[128 = 0]
<87> [158 162 158  96 127 144 128 124 136 204 111 111 137 155  80 171 174 108
 137 115  97 141 109 158]
<82> [127  69 121 153 192 155 168  95 101 130 111  38  99 153 114 100 104 158
 202 134 130 112 124 112]
<83> [170 126 154  89 139 155 140  91 144 166 126 135 112  87 115 176 120 157
 140 135 112 106 105 123]
<83> [150 161 148 102 122 134 129 110 156 166 113 111 112 136 103 161 162 113
 132 132 130 142 121 122]
<79> [169 136 155  49 124 160 150 157 157 101 108 103 123 114 135 117 149 144
  89 136 150 101 119 162]
<86> [121 143  90 168 120 120 122 156  84 136 117 109 165 136 106 126 111 125
 124 130 116 139  93 134]
<83> [150 132 124 125 120 132 124 116 135 143 152 173 130  91 142 155 107 159
 114 132 115 105 116 127]
<87> [120 108 111 125 134 133 143 145 118  64 108  92 123 110 143  92 103 139
 119 146 164 121 122 112]
<83> [ 98  87 122 145 149 133 135 152  79 105 112  98 152 151 120  88 113 118
 149 114 114 132 129 150]
<83> [131 127 140  93 125 140 136 134 124  98  88  95 128 102 113 128 124 116
 121 141 147 138 109 117]
<82> [ 90 122 118 164 140 120 127 100  81 130  67  57 129 124  70 142 111  82
 183 142 134 184  97  71]
<86> [110 170 114 144 101 103 111 185 134 128 133 123 152 199 128  95 180  87
  94 111 135 154 150 167]
<86> [114 135 169  87 117 124 119 132 153 124 114 136 121 148 122 125 171  84
 122 114 131 152 157 141]
<82> [ 61  83 136 150 136 104 119  97 119  59 107 123 102 111 140  99 104  87
 162 134 159 165 164  66]
<87> [144 195 167  78  97 129 112 157 147 190  97 116 152 176  74 161 211  64
 105 108 108 170 120 174]
<87> [133 127 131 136 142 134 136  77 129 148 105  94 101 104 102 162 114 128
 168 147 136 142 108  77]
<83> [136 163 133 120 112 123 120 132 140 153 118 124 131 139 109 149 155 107
 118 128 128 146 120 129]
<87> [100 135 117 168 131 109 120 116 119 140 119 104 122 162 110 124 139  97
 156 126 131 161 137 105]
<82> [127 146 159  86 120 135 128 147 132 135  90  95 137 153  96 129 171  84
 123 119 128 155 126 150]
<86> [116  83 198  69 144 150 124  89 115 146 102 156 129  90 100 162 124 101
 164 107  87 139 131 133]
<79> [139 131 162  94 126 127 127 114 185 134 160 166  96 145 159 126 165 130
 116 117 135 114 176 142]
<79> [124 102 123 114 152 146 158 134 118  73  83  40 110 129 121  89 118 130
 145 148 169 129 118 109]
<86> [124 146  68 196 121 110 121 187  96 141 167 133 170 186 144  90 127 148
 104 114 111 113 125 175]
<82> [158 145 109 123 124 132 140 157 159 115 159 129 120 148 164 102 140 166
  91 134 149  91 140 155]
<79> [171 119 100 123 135 148 148 149 132 111 161 140 132 103 166 113  95 201
  96 140 133  66 111 153]
<82> [142 131 104 153 140 135 139 122 113 147 127  98 129 131 116 135 114 150
 143 137 125 120 104 121]
<86> [108 103 143 111 132 136 127 133  92 109  94 118 148 103 106 128 110 107
 139 124 117 143 111 127]
<79> [150 155  93 168 112 125 110 154  85 195 160 178 186 125 112 164 108 155
 110 113  69 111  85 170]
<86> [134 107 127 128 141 143 135  98  99 132 106 117 130  75 107 158  85 144
 153 142 118 126  90  98]
<83> [110 129 121 143 127 121 123 151 104 129 118 114 150 156 114 112 137 106
 131 117 118 144 127 145]
<87> [115 128 117 143 136 126 135 138 114 118 104  77 128 155 111 108 136 111
 143 131 141 146 124 122]
<82> [142 167 129  93 109 128 136 178 166  97 115  89 123 171 138  91 180 111
  82 132 170 131 144 156]
<79> [143 122 144 109 152 145 149 138 148 142 129  82 111 186 127 100 168 131
 141 117 132 116 150 163]
<79> [126 136 138 133 132 125 123 128 132 163 136 129 130 166 117 131 156 113
 140 112 110 137 142 148]
<86> [141 104 178  80 143 147 135  68 156 142 121 146  92  83 123 168 124 133
 156 132 123 123 135 101]
<79> [127 128 121 141 124 121 121 122 128 133 144 153 129 120 137 135 118 136
 125 127 122 123 130 123]
<83> [140 174 142  86 100 128 125 135 152 115  83  97 122 111 102 149 156  93
 102 147 160 158 108 108]
<87> [158  81 114 142 176 162 160 114 100 151 146 101 126 126 133 120  89 196
 164 127 102  76 108 149]
<87> [121  84 102 162 148 129 136 135 109 103 168 153 132 125 170  93  87 174
 132 123 120  89 143 141]
<82> [133 149 103 135 117 119 135 156 154  88 134 104 115 149 155  92 141 136
  97 143 171 121 141 126]
[108 118 117 137 110 109 114 147 135  78 155 181 133 111 172 101 110 134
  95 127 141 118 153 128]  <87>
[136 132 117 167 133 114 120 101 157 170 191 181 107 152 159 138 133 157
 137 118 112 106 161 129]  <83>
[102 124 138 136 121 117 111 109 107 133 108 141 137 106 105 151 117  95
 146 126 115 160 119 102]  <82>
[115 133 101 165 112 106 111 117 124 114 149 171 130  96 148 139  96 138
 118 138 133 129 126  96]  <82>
[146 169 153  83 112 139 126 174 133 163 104 104 157 176  92 131 190  91
 102 109 112 145 119 187]  <87>
[146 119 124 126 154 148 152 130 124 140 117  71 119 155 116 114 135 145
 148 130 131 115 119 141]  <82>
[119 115 132 114 129 137 132 115 100 101  80  97 132  78 101 143  97 115
 141 146 139 147  93  92]  <86>
[111 142 155 128 124 115 112 115 144 170 134 145 123 170 112 142 172  86
 145 106 108 157 157 137]  <79>
[149  86  97 175 181 152 160  94  97 159 141  79 113 131 123 127  83 191
 186 137 112  91 104 116]  <82>
[ 78 149 110 196 130  86 114 146 144 143 150 100 116 252 132  76 193  74
 150 104 140 171 193 138]  <83>
[139 132 144  94 118 133 129 128 152 109 128 146 119 104 142 132 131 132
 106 134 142 119 134 127]  <79>
[144 107 131 130 134 133 126  95 138 141 167 189 117  83 156 153  94 172
 131 129 110  94 131 119]  <87>
[115 112 124 157 145 119 131 109 140 133 152 129 105 158 145 112 133 134
 152 123 131 124 159 120]  <79>
[137 141 140 113 116 127 118 139 137 149 144 163 140 135 131 139 145 125
 110 115 110 123 134 155]  <87>
[113  96 160 100 142 135 134 122 139 105 125 128 113 138 139 105 139 116
 140 117 131 127 159 137]  <82>
[141 161 109 144 118 120 128 124 146 139 131 114 116 135 126 139 138 132
 120 142 146 133 120 110]  <86>
[123 124 124 150 131 118 122 115 138 142 156 154 119 140 144 128 128 136
 136 122 120 122 148 126]  <79>
[112 117  88 182 131 110 126 110 119 100 145 134 115 107 151 119  86 150
 137 146 148 124 128  83]  <82>
[100 111  89 194 127 103 114 101 104 112 151 164 127  93 148 134  73 145
 143 140 128 130 125  79]  <79>
[146  83 155  94 164 170 151 114  87 152  99  97 142 103  94 145 103 147
 166 120  90 109  93 150]  <83>
[126 130 135 134 131 123 124 121 140 148 145 142 121 151 132 129 145 124
 135 118 119 128 147 137]  <79>
[141 110 144 113 149 140 144  92 157 126 134 117  88 120 141 131 127 148
 149 137 143 112 144 108]  <83>
[145 176 111 170 107  95 106  96 198 177 207 204  91 154 172 155 156 149
 111 128 133 116 173 111]  <83>
[153 125 119 142 143 134 137 133 147 162 180 149 121 166 156 116 140 170
 126 114 110  88 150 167]  <79>

(53) [ 92  99 126 175 133 110 142 160 108 126 135 117 105 175 147 131 169 154
 145  94 116 174 197  94]
(48) [120 127 134 144 143 134 145 148 138 142 132  99 136 139 115 105 152 129
 137 101 100 131 139 124]
(54) [137 113 112 117 110  81 129 108 122 129 137  98 153 134 160 141 136 138
 164 148 118 120 149  99]
(52) [147 118 124 114  98 155 135 126 110 106 103 125 121 128 116 108  84 154
 109 123 132 140 145 144]
(53) [129 147 152 101 151 180  77 155  88 141 106 113  87 197 128 126 167 164
 129  79 101 151 110 154]
(54) [141 138 141 160 100 128 133 142 105 108 143  94 145 122 102  90 105 188
 154 108 167 117 173 102]
(52) [137 134 139 120 141 150  96 136 108 128 123 122 109 153 134 140 154 142
 138 115 128 137 121 123]
(52) [128 173 131 170  98 139 165 131 145 146 158  92 156 113  78  75 117 157
 132 123 142 101 129 145]
(52) [150 154 124 142  82 118 117 101  96 114 148 119 132 127 132 129 120 169
 150 149 183 118 140 121]
(53) [170 134 132 120 111 135 118 106 116 104 129 123 142  92 123 127 106 134
 140 145 171 108 122 117]
(54) [127 117 136 121 161  84 137 115 129 136 133 138 139 113 154 135 162  79
 145 116 129 121 118 126]
(48) [128 107 134 125 145 159 116 149 126 113 109 139 108 133 124 136 123 128
 113 116 120 148 137 118]
(53) [123 125 147 100 154 126 102 146 117 131 115 126 127 144 130 121 125 138
 135 100 114 120 120 130]
(48) [149 129 112 124 117 167 137 118 134 139 118  98 119 146 128 133 158 123
 122 137  92 147 117 140]
(48) [128 141 129 147 141 145 121 138 154 138 146 116 137 117 112 137 146 125
 137 143 126 114 113 106]
(48) [152 139 116 101 110 154 134 118 131 150 117  72 140 154 123 111 144 142
 135 128  76 126 111 149]
(53) [182  93 124 119 119 124 147  95 102  95 109 115 131 100 153 130 141 100
 142 124 149 146 150 116]
(48) [101 127 142 155 144  84 157 145 131 138 145 122 148 123 121  95 135 125
 144  93 132 117 153 123]
(54) [127 128 123 120 118  87 125 105  93 138 134 116 122 164 170 139 169 132
 156 119 126 141 141 133]
(53) [175 159 131 118  97 157 104  97 124 102 134 142 138  78 106 134  83 139
 122 171 192  95  94 132]
(52) [136 128 108 121  82 118 184 109 123 140 117  89 148 138 121  80 107 140
 120 118  94 134 148 168]
(53) [107 125 125 135 141 120 142 143 131 155 131  98 127 167 136 119 170 129
 139 103  80 143 139 131]
(52) [127  97 100  95 139 126 151 111 143 152 102 114 119 157 165 149 170  78
 115 134  48 160 116 151]
(53) [153 118 121 123 120 159 133 109 110 115 108 138 101 132 140 140 146 108
 111 128 132 159 124 148]
(48) [146 117 109 149 132 150 174 124 180 139 133  93 155  92 107 119 145  88
 124 149  92 123 121 115]
(52) [152 138 115 128 116 183 121 119 131 132 120 111 109 142 123 143 153 129
 117 145 112 146 109 138]
(48) [127 176 128 183 151 176  87 139 176 150 181 120 123 117 104 180 193 126
 148 181 149 107  82  78]
(53) [138 135 112 145 113 122 161 112 140 150 142  83 146 134 130 117 167 120
 146 134 102 129 132 129]
(54) [ 95 145 157 128 150 117 120 162 127 134 130 149 132 128 100  93  94 147
 119  89 138 107 125 145]
(54) [ 87 133 108 151 115 160 116 168 171 144 141 115 126 154 100 143 104 177
 113 161  88 128 139  99]
(54) [131 149 146 131 132 174 124 134 105 123 112 157  92 137 108 111 129 126
  95  98 150 147 110 175]
(54) [133 143 119 164  73 126 123 127  82 124 148  78 120 181 136 119 148 212
 166 122 147 149 186 105]
(48) [168 105  95  98  95 127 151  78 163 101 113 155 152  53 133 153  65  79
  98 204 143 110 103 130]
(52) [168 152 100 143  57 170 149  90 122 117 132 105 127 119 112 123 110 155
 116 172 151 135 129 146]
(54) [120 138 134 101 109  96 114 121  90 132 123 125 128 160 145 114 111 163
 139 109 131 124 138 150]
(52) [135  93 121  97 132 166 139 140 131 115  84 133 112 134 123 119  98 117
  91 114  85 155 133 149]
[ 90  83 147  82 172  41 128 146 100 137 105 135 138 162 176 114 133 113
 151  65  86 133 158 130]  (52)
[105 118 132 134 139 137 119 147 117 126 119 148 100 154 134 137 134 135
 115 112 122 153 141 131]  (53)
[141 110 112 115 109  98 167 101 145 118 122 134 157  84 131 116  89  97
 118 150 131 113 130 137]  (48)
[121  90 110 105 125  92 147 112 134 119 111 151 132 116 157 143 105  97
 115 143 112 138 140 130]  (52)
[129 151 133 101 111 131  94 122  85 138 121 118 108 182 145 129 140 170
 138 112 124 136 121 154]  (48)
[130 132 115 163 129 150 157 125 142 146 139 103 119 141 126 129 187 108
 130 127 105 152 131 129]  (48)
[123  90 135 117 141 106 153 141 137 106 108 145 145  93 120 104  77 111
 114 110 127 123 152 122]  (48)
[124  91 124 127 141  90 154 127 131 122 121 124 142 118 149 124 134 102
 139 115 113 136 156 111]  (53)
[107 110 142 154 156 102 149 153 150 120 138 141 147  94 112 109 112 111
 130 109 140 115 149 103]  (48)
[116 156 143 144 163 137 115 146 138 162 149 103 127 153 120 126 193 123
 150 106 106 120 104 126]  (52)
[135 124 109 165 127 143 171 117 158 140 139 109 131 114 123 130 171  90
 124 142 109 144 129 124]  (48)
[111 133 152 124 144  62 101 133  92 129 145 132 137 145 155 126 141 150
 171  98 159 111 147 109]  (52)
[ 71 147 141  92 147  63 104 129  87 168 127 156 105 203 173 132 159 133
 135  86 104 135 115 179]  (54)
[119  62 141 107 150 141 145 163 101  92  71 152 101 139 132 102  90 124
  95  65 104 175 179 137]  (48)
[147 150 117 167  89 129 140 111 132 121 159 103 147 107 114 125 127 154
 149 159 167 113 143 103]  (53)
[ 99 107 132 129 176 137 148 159 177 141 118 146 133 108 109 122 123  81
 100 115  84 126 113 130]  (52)
[124 107 144 118 165 162  98 158 136 108 107 162 107 116 117 145 109 119
 106 119 131 136 120 113]  (52)
[157 126 128 115 115 170 109 108 107  93 105 175  94 107 129 150 102 116
  94 146 173 146 112 147]  (53)
[138 166 118 112  94 126 108  96  97 148 137 112 116 170 150 141 157 153
 141 143 130 130 107 158]  (48)

(41) [114 146 119 134 128 113 151 140 136 125 181 129 110 116 139 124 152 122
 134 127 133 146 100 144]
(25) [159 114 130 147 166 134 135  98  91 173  97 143 192 138 122 147 104 135
  70 100 101 122 122 121]
(39) [149 160 131 124 146 152 160 101 133  80 120 169 198 147 145 176 136 157
 121 119 128 143 130 129]
(37) [135 143 110 126 127 132 145 130 134 116 147 137 122 133 147 139 160 130
 144 129 146 144 128 142]
(42) [145 148 127 153 138 126 109  84 118 119 121 122 144 154 112 163 131 156
 127 131 170 143 143 122]
(37) [139 111 132 143  90 102 109 190 123 183 155 109  66 124 150  66 165  99
 151 106  93  92 124 149]
(41) [ 91 121 108  96 119 130 134 120 167 102 137 122 109 109 116 126 106 125
 152 148  97 145 123 115]
(41) [120 138 146 107 123 146 141 145 124 103 114 144 125 113 117 129 113 123
 102 135 123 122 137 114]
(25) [134 163 123 130 126 141 142 119 114 123 159 141 107 127 107 150 147 130
  92 122 141 151 128 125]
(37) [141 149 109 179 151 107 111 112 109 160  66 132 126 110 108 119  99 134
 129 151 136 132 146 124]
(37) [106 179 147 188 126 138 102 133 122 141 134 144 113 119  79  93 130  90
 141 136 148 155  88 159]
(41) [ 99 202 111 164 123 120 140 148 133 120 136 151  65  79  90 102 129 105
 135 163 136 166 115 140]
(25) [116 119 123 130 136 115 123 127 132 127 101 118 123 112 125 119 103 129
 139 149 135 125 135 121]
(41) [106 124 150 130 127 100 141 147 125 128 204 105 111 122 139 119 145 124
 116 119 151 128  89 140]
(42) [ 86 119 105 150 163  75 146 110 153 135 147 109 145  93 137 117  91 135
 154 152 113 147  85 133]
(39) [118 114  78 138 151 110 140  95 158 155 133 129 157 121 142 129 118 130
 162 127  74 153 102 138]
(42) [101 126  85 170 152 108 106  88 153 150 132 108 129 128 120 118 129 116
 195 155 164 173  96 158]
(25) [109 149 137 106 108 159 139 140 153  81 167 143 120 137 131 131 162 112
 155 130 151 150 110 148]
(39) [101  78 125  86 139 175 125 131 125 145  93 130 134 116 105 111  99  82
 106 135 126 135 120 125]
(33) [120 135 146 130  93 116 103 105 160 118 202 108 126 162 114 136 143 147
 148  94  77 126 104 124]
(33) [ 78 164 151 129 141 173 129 106 128 111 125 158 138  99  43 126  76  94
  74 139 109 168  88 117]
(25) [ 82 136  93 115 135 111 133 118 167  94  85 123  99  80 110 120  75 133
 168 188 121 149 143 106]
(41) [160 146  61 142 126 145 141 108 156 152 122 163 146 146 157 134 174 125
 183 111  74 158 128 158]
(42) [130  86 125 103  87 165  85 132 128 177 170 102  78 165 105 106 168  88
 131  92 113 127 122 139]
(37) [134 125 105 128 123 165 107 114 128 147 102 136 115 141 107 124 141 104
 142 131 139 148 138 138]
(39) [123 159 151 148 123  86 136 156 128 104 119 128 115 100 135 115 106 150
 129 145 119 104 137 115]
(33) [116 150 135 128 120 112 125 125 126 106 148 113  91 118 110 139 123 144
 116 144 157 133 139 111]
(41) [139 172 157 147 141 127 133 111 104 106  97 150 152 117  93 154  88 156
  71 131 120 122 145  98]
(37) [103  90 103 149 138  62 112  90 147 189 197  74 119 125 121 118 106 142
 135 109  65 132  84 120]
(41) [114 164 154 124  99 156 112 133 143 112  91 162 124 109  69 109  79 117
 106 124  33 118 134 101]
(42) [119 121 124 139 132  92 136 150 138 134 121 121 125 105 152 104 115 131
 153 140 110 113 122 132]
(25) [113 102 109  94 178 149 179 115 128  99 113 144 185 115 161 159 120 123
 119 150 179 155 113 138]
(39) [138 137 166 167 102 100  87 150 123 146 124 113 114 137 119  92 123 131
 144 115 105  90 128 130]
(39) [133 156 111 119  86 135 137 135 163 124 203 142 102 146 137 127 181 126
 155  93  60 141 110 143]
(25) [ 88 113 148 143 131  97 118 165 127 142 127 104  94  91 120  77 101 100
 139 154 147 116 104 135]
(37) [ 98 107 126 123 130 150  94  78 134 159 144 110 128 137  60 131  91 110
  99 115  92 152 101 112]
(42) [163  87 153 111  91 138  79 138 107 142 138  87  95 182 140 130 170 135
 134 104 178  91 167 125]
(33) [126 101 128 100 116  89 135 145 135 114 151  93  98 123 161 133 130 156
 135 135 136 101 151 108]
(42) [ 98 190 113 187 137  99 132 132 149 109 143 138 107 100 121 106 138 119
 186 167 166 167  96 161]
(37) [133 107  67 112 135  90 137  92 145 147 150  96  99 125 144 156 130 163
 140 135 109 142 150 106]
(42) [111  63 131  85 111 165 104 138 136 150 134 106 114 147 125 105 137  87
 140 117 131 122 119 137]
(33) [174 154 128 146 120  99 157 150 137 108 153 148 162 150 202 141 181 164
 165 103 111 106 133 150]
(41) [163 124 129 150 122 154 105 139 101 167 108 137 126 155 131 114 165 104
 131 109 152 122 136 153]
(37) [ 81 128 113 129 120 145  84  78 154 131 141 105  95 130  54 127  98 111
 143 146 128 170 111 117]
(41) [130 123  85 114 120 130 139 127 169 127 102 147 138 121 152 118 127 128
 181 131  56 131 136 132]
(42) [142 113 142  99 121 182 108  92 114 128 116 135 150 163  89 160 120 127
  82 103 120 132 143 107]
(25) [149 126 107 139 135 108 140 113 135 135 169 121 147 152 168 148 168 150
 153 110 136 136 118 146]
(33) [135 104 143 127 150 128 139 123 103 165 124 133 167 122 120 129  98 124
  68 101  83 112 111 116]
(33) [136 143 131 147 142 143 123 111 111 140 111 142 147 132 105 136 120 123
 105 123 133 139 124 130]
(39) [113 110 129 113  85 163  82 105 175 134 161 122 130 170 102 113 142 107
 178  96  59 136 104 139]
(33) [108 139 146 108 142 134 143 122 127  74 111 131 138 113 119 152 101 142
 112 159 178 135 139 110]
(37) [112 130  99 113 116 137  99  98 137 127  96 111  74 117  77 137  98 132
 127 158 130 146 166  95]
(39) [100 104 119  98 122 134 113 106 150 108 131 104 111 129 110 137 110 130
 144 147 141 140 135 112]
(39) [136 138 123 151 108  75  88  61 178  93 163  90 153 176 135 168 123 204
 196 120  98 124 138 108]
(39) [144 130 140 158 118 111 109 143 115 160 130 122 120 135 130 104 137 123
 131 112 112 108 124 138]
(41) [104 106 100  80 127 151 141 127 150 100 119 123 106 117 134 136 128 117
 149 157 156 148 142 123]
(42) [101 108 125 124 110 135  98 109 138 157 201  94  89 147  95 119 148 104
 130 110 131 151  93 138]
(25) [138 120 160 103 108 164 134 161 111 134 147 145 128 138 126 116 148 102
  89  95 107 110 120 133]
(25) [118 155 136 125  96 150 101 123 154 101 108 140 110 132  92 120 114 125
 152 135  93 130 142 117]
(33) [119  63 132 131 128 151  64 107 122 164 110  83 124 169 113 109 136  95
 166 132 202 130 123 149]
(25) [168 100 147 183 144  90 103 122  93 204 135 108 172 157 147 113 133 137
 112  82 104  93 107 143]
(33) [132 137 143 153 132 143 109 107 118 147 139 133 151 148 101 129 130 119
 114 108 124 138 105 138]
(39) [142 129 125 124 135 146 151 136 124 140 125 157 161 127 141 127 134 117
 111 106  85 127 115 137]
(42) [119 102 132  96 107 131 134 144 123 149 208 103  85 137 128 125 161 113
  98  99 121 127 109 129]
(33) [ 90  88 145 100 124 128 108 126 134 124 143  91 105 123 106 118 102 115
 122 141 153 125 119 114]
(37) [124 143 144 126 110 140 123 144 116 140 149 133  97 122  99 115 131 111
  95 114 108 126 122 123]
[144 138  97 158 167 118 138  69 132 144 112 143 194 139 129 162 111 155
 128 120 101 152 116 128]  (25)
[161 125  91 177 160  64 144 131  94 195 138 109 115 114 166 125 146 146
 117 124 143 123 130 139]  (39)
[148  83 123 108 126 142 105  88 129 149 137 107 157 173 129 154 133 142
 123  97 113 121 136 118]  (39)
[145 174  96 147 113 125 135 145 116 143 135 140  62 112 120 123 163 123
 126 137 138 145 151 134]  (37)
[157 126 111  87 137 172 163 135 122  99  75 168 159 130 157 156 138 133
 116 132 132 127 167 122]  (41)
[123  92 127 110 145 118 137 134 105 159 110 114 121 104 121 123  93 124
  78 129 113 112 136 104]  (33)
[160 134 143 138 106 169 115 157 108 160 122 155 128 152 128 104 168  93
 120  93 110 116 126 154]  (41)
[124 124 111 100 149 135 173 117 121 130 164 139 141 115 134 156 129 132
  79 116 111 147 113 119]  (42)
[ 97 191 133 122 103 166 124 122 142  91 129 157  83 104  56 129 110 111
 107 147 107 162 130 111]  (25)
[ 91 110 118 111 152  86 147 123 148 104  95 111 133  80 131 127  58 151
 131 170 108 120 135  94]  (39)
[117 167 178 195 143 105 112 154 112 120  88 143 155 106 114  89  97 117
 139 148 154 113 103 147]  (37)
[101 135 138 125 129 148 117  99 137 123 149 129 136 130  82 135 106 118
 108 123 111 151 102 120]  (42)
[132 130 110 155 144  92 123 101 128 138 149 104 127 136 138 144 136 152
 145 135 161 141 124 132]  (42)
[165 150 127 160 133 128 133 144 105 148  96 153 143 131 145 120 146 127
 125 118 126 116 140 143]  (41)
[120 130 130 128 103 116 106 149 129 136 116 112  71 113 110 102 118 122
 134 141 120 113 150 115]  (37)
[130  91 125 125 143  98 126 124 130 136 110 105 148 127 155 128 107 146
 140 134 129 107 136 119]  (42)
[138 126 109 151 113 168  72 100 137 157  85 131 123 161  93 113 139 102
 173 127 132 146 137 146]  (42)
[126  80 128  83 128 145 133 144 139 122  69 133 150 119 147 116  95 121
 133 135  91  99 151 111]  (25)
[101 136 116 120 144 133 163 127 152 104 170 142 150 119 147 133 145 115
 149 133 137 161  85 153]  (25)
[155  98 117 153 137 102 128 157 110 169 138 109 127 143 187 106 177 119
 162 119 175 112 122 166]  (41)
[139 118  90 148 132 155 127 166 126 178  84 155 118 119 153  76 164  69
 179 134 131 139 118 179]  (33)
[131 103 154 128 155 126 145 144 101 139 120 130 168 123 147 123 117 119
  95 120 150 111 110 135]  (33)
[116  89 136 128 134 117  96 103 138 140 105 102 151 138 116 122  90 134
 143 130 113 115 125 116]  (42)
[132  93 150 148 131 132  86 124 116 167  89 115 152 143 112 101 102 111
 131 116 114 104 122 131]  (39)
[111 114 137  87 118 125 124  86 153  96 145 112 143 134 100 164  82 166
 101 120  69 122 138  79]  (33)
[139 163  94 101 121 187 144 114 134  89 119 161 108 140 120 164 171 120
 137 144 179 173 156 136]  (37)
[157 116 143 122 110 134 105 122 114 144 112 122 130 152 119 136 123 143
 105 103  97  99 156 107]  (42)
[135 155 175 132 126 110 124 170 105  75  23 139 118  89 122 117  68 154
 109 177 161  78 193  88]  (37)
[166 132 120 133 154 120 160 136 104 121  95 146 164 129 175 152 141 152
 116 130 160 116 153 131]  (41)
